Each row has a name. Each question is about the rows just above it. Places in a row count from 1.

[148  97 139 123 103 118  97 123 113 123  97]  J_792
[122 123 175 194 175 124 175 107  97 136 132]  J_409
[128 187 108 101 189 108 188 188 112 188 108]  J_124
[165  87 121 145 104 115 109 145 163 188 129]  J_853
Places of [123] in row J_792: : 4 8 10
At which places does J_124 hold [188]? : 7 8 10
Times [188] occurs in J_853: : 1
Every place of [124] in J_409: : 6
At which places does J_853 hold [129]? : 11

[ 75 145 185 115 165 106 140 109 127 154 123 119 108  81 174  83  93 164
  89 133 164 181 182  87 110 149 150 174 156 115 157 148 102 116 110 102
 164 111 131 120 148  89 119  84  95  99 101 107 120 129 117 148 146 145
  99] = J_372
[100 146 161 118 162 129 149 116 142 119 127 117 112  99 164 105 103 161
 102 146 152 167 108 100 133 131 155 163 129 164 136 167 143 162 104 105
 134 123 102 101 137 148 155 142 111 160 158 159 163 142 108 147 129 123
 137] = J_970
[169 121  91 143 155 154 155 153 127 165 125 186 136 161  98 165 153 106
 152 129 103 103  97 156 151 107 123  95 112 105  91  91 133 155  91 163
 105 147 155 155  99 121  89 132 168 114 112 103  89 130 103  89 115 114
 119] = J_640
[ 75 109 185 115 165 106 140 109 127  89 185 119 108  81 174  83  93 109
  89 133 164 181 182  87 110  87 150 174 185 171 160 184 127 166  93  82
 177 185  90  87 158 139 152 137  81 166 160 170 185 126 103 177 148 138
 147] = J_576
At which places does J_372 hold [148]? : 32 41 52
How many times does J_576 hold [93]? : 2
Every place of [91] in J_640: : 3 31 32 35
Count of [155] in J_640: : 5
Every place of [109] in J_576: : 2 8 18
Every place of [185] in J_576: : 3 11 29 38 49
Every place of [89] in J_640: : 43 49 52

[123 125 125 125  88  88 146 188  88  88]  J_804
[119 119 108 149 149 112 114 111 117 129]  J_218
[ 96  96 141 109 106 138 176 128 128 110]  J_392
[129 122 111 122 138 132 138 138 122 122]  J_923
[114 131 133 139 169 130 165 174 160  65]  J_391
Times [138] occurs in J_923: : 3
Times [122] occurs in J_923: : 4
Count of [125] in J_804: : 3
Places of [88] in row J_804: : 5 6 9 10

[162 162 162 134] -> J_884
[ 66  88 160 132] -> J_922
[ 98  99  98 161] -> J_166
Every place of [162] in J_884: : 1 2 3
Every place of [98] in J_166: : 1 3
Every place of [88] in J_922: : 2

[129 176 151 143 168 115 114 168 158 133 137 158 171 130 135 172 162 115
 120 138 153 140 121 167 156 152 134 116 161 132 137 174 137 168 118 121
 133 148 126 138 119 148 118 114] : J_570
[133 105 138 138 138 134 130 144 128 124  92 112 111 169 126 131 121 129
 141 135 114 131 130 138 114 144 136 132 139 128 121 109 135 111 124 122
 133 142 144 135 158 113 135 129] : J_335
[153 115 155 150 148 121 138 126 162 165 118 135 117 115 154 148 163 138
 145 150 170 137 132 151 131 146 154 139 139 153 162 118 165 121 121 136
 132 148 109 137 148 171 149 121] : J_971
[139 142 121 122 115 129 125 141 151 119 109 132 136 136 109 119 169 121
  97 108 185 113 104 119 130  93 163 129  86 114 115 140 116 135 121 127
  93  97 139 134 134 186 126 119] : J_711
[140 147 160 150 165 130 123 145 165 127  89 138 146 105 132 166 169 125
 151 141 165 134 123 166 139 151 136 124 152 134 125 147 126 146 125 129
 129 149 145 143 107 161 133 125] : J_507
Count of [144] in J_335: : 3
Places of [138] in row J_971: : 7 18
At which places does J_971 hold [121]? : 6 34 35 44
Times [120] occurs in J_570: : 1

[113 104  92 150 137 149 135 137 151 108 106  98 102 180 143 159 107  82
 104 137 134] = J_297
[121 139 136 138 134 102 146 136 155 142 109 114  91 111 168 149 143 141
 114 143 127] = J_382
[140 101 109 146 144 169 128 143 121  94 108 107 104 182 120 131  95  98
 101 136 142] = J_378
[116 119 146  89 118  82 127 125 114 144 158 146 187  80 113 109 133 164
 159 102 112] = J_739
[ 87 150 137 138 124 172 109 116 100 121 135 149 125 139  97 102 130 125
 132 134 139] = J_226
[102 119  91 153 131 132 140 130 169 124 105  99  94 165 161 172 126  83
 108 141 129] = J_498
[131 126 158 112 136  86 143 143 129 140 125 126 125  86 148 121 125 173
 126 127 123] = J_590
[125 116 157  94 129  79 135 138 116 140 144 137 164  79 127 110 129 176
 144 110 116] = J_795
[120 148 131 108 105 120 110 102 115 147 163 161 180 100  99 112 149 134
 166 109 116] = J_874
At which places does J_590 hold [126]? : 2 12 19
Places of [86] in row J_590: : 6 14

[129 129 129 127 128 128 128 128 128 128 128 128 129 129 128 130 129 129
 130 131 128 135 138 142 146 153 159 166] : J_243
[188 132 135 137 141 144 149 156 162 167 173 179 182 185 188 188 190 191
 192 192 193 193 194 191 188 193 193 192] : J_451
[129 129 129 130 131 131 133 135 138 141 145 152 159 164 171 176 180 185
 185 188 129 192 190 193 193 192 193 193] : J_622
Times [188] occurs in J_451: : 4
Every place of [128] in J_243: : 5 6 7 8 9 10 11 12 15 21
At which places does J_451 hold [193]? : 21 22 26 27

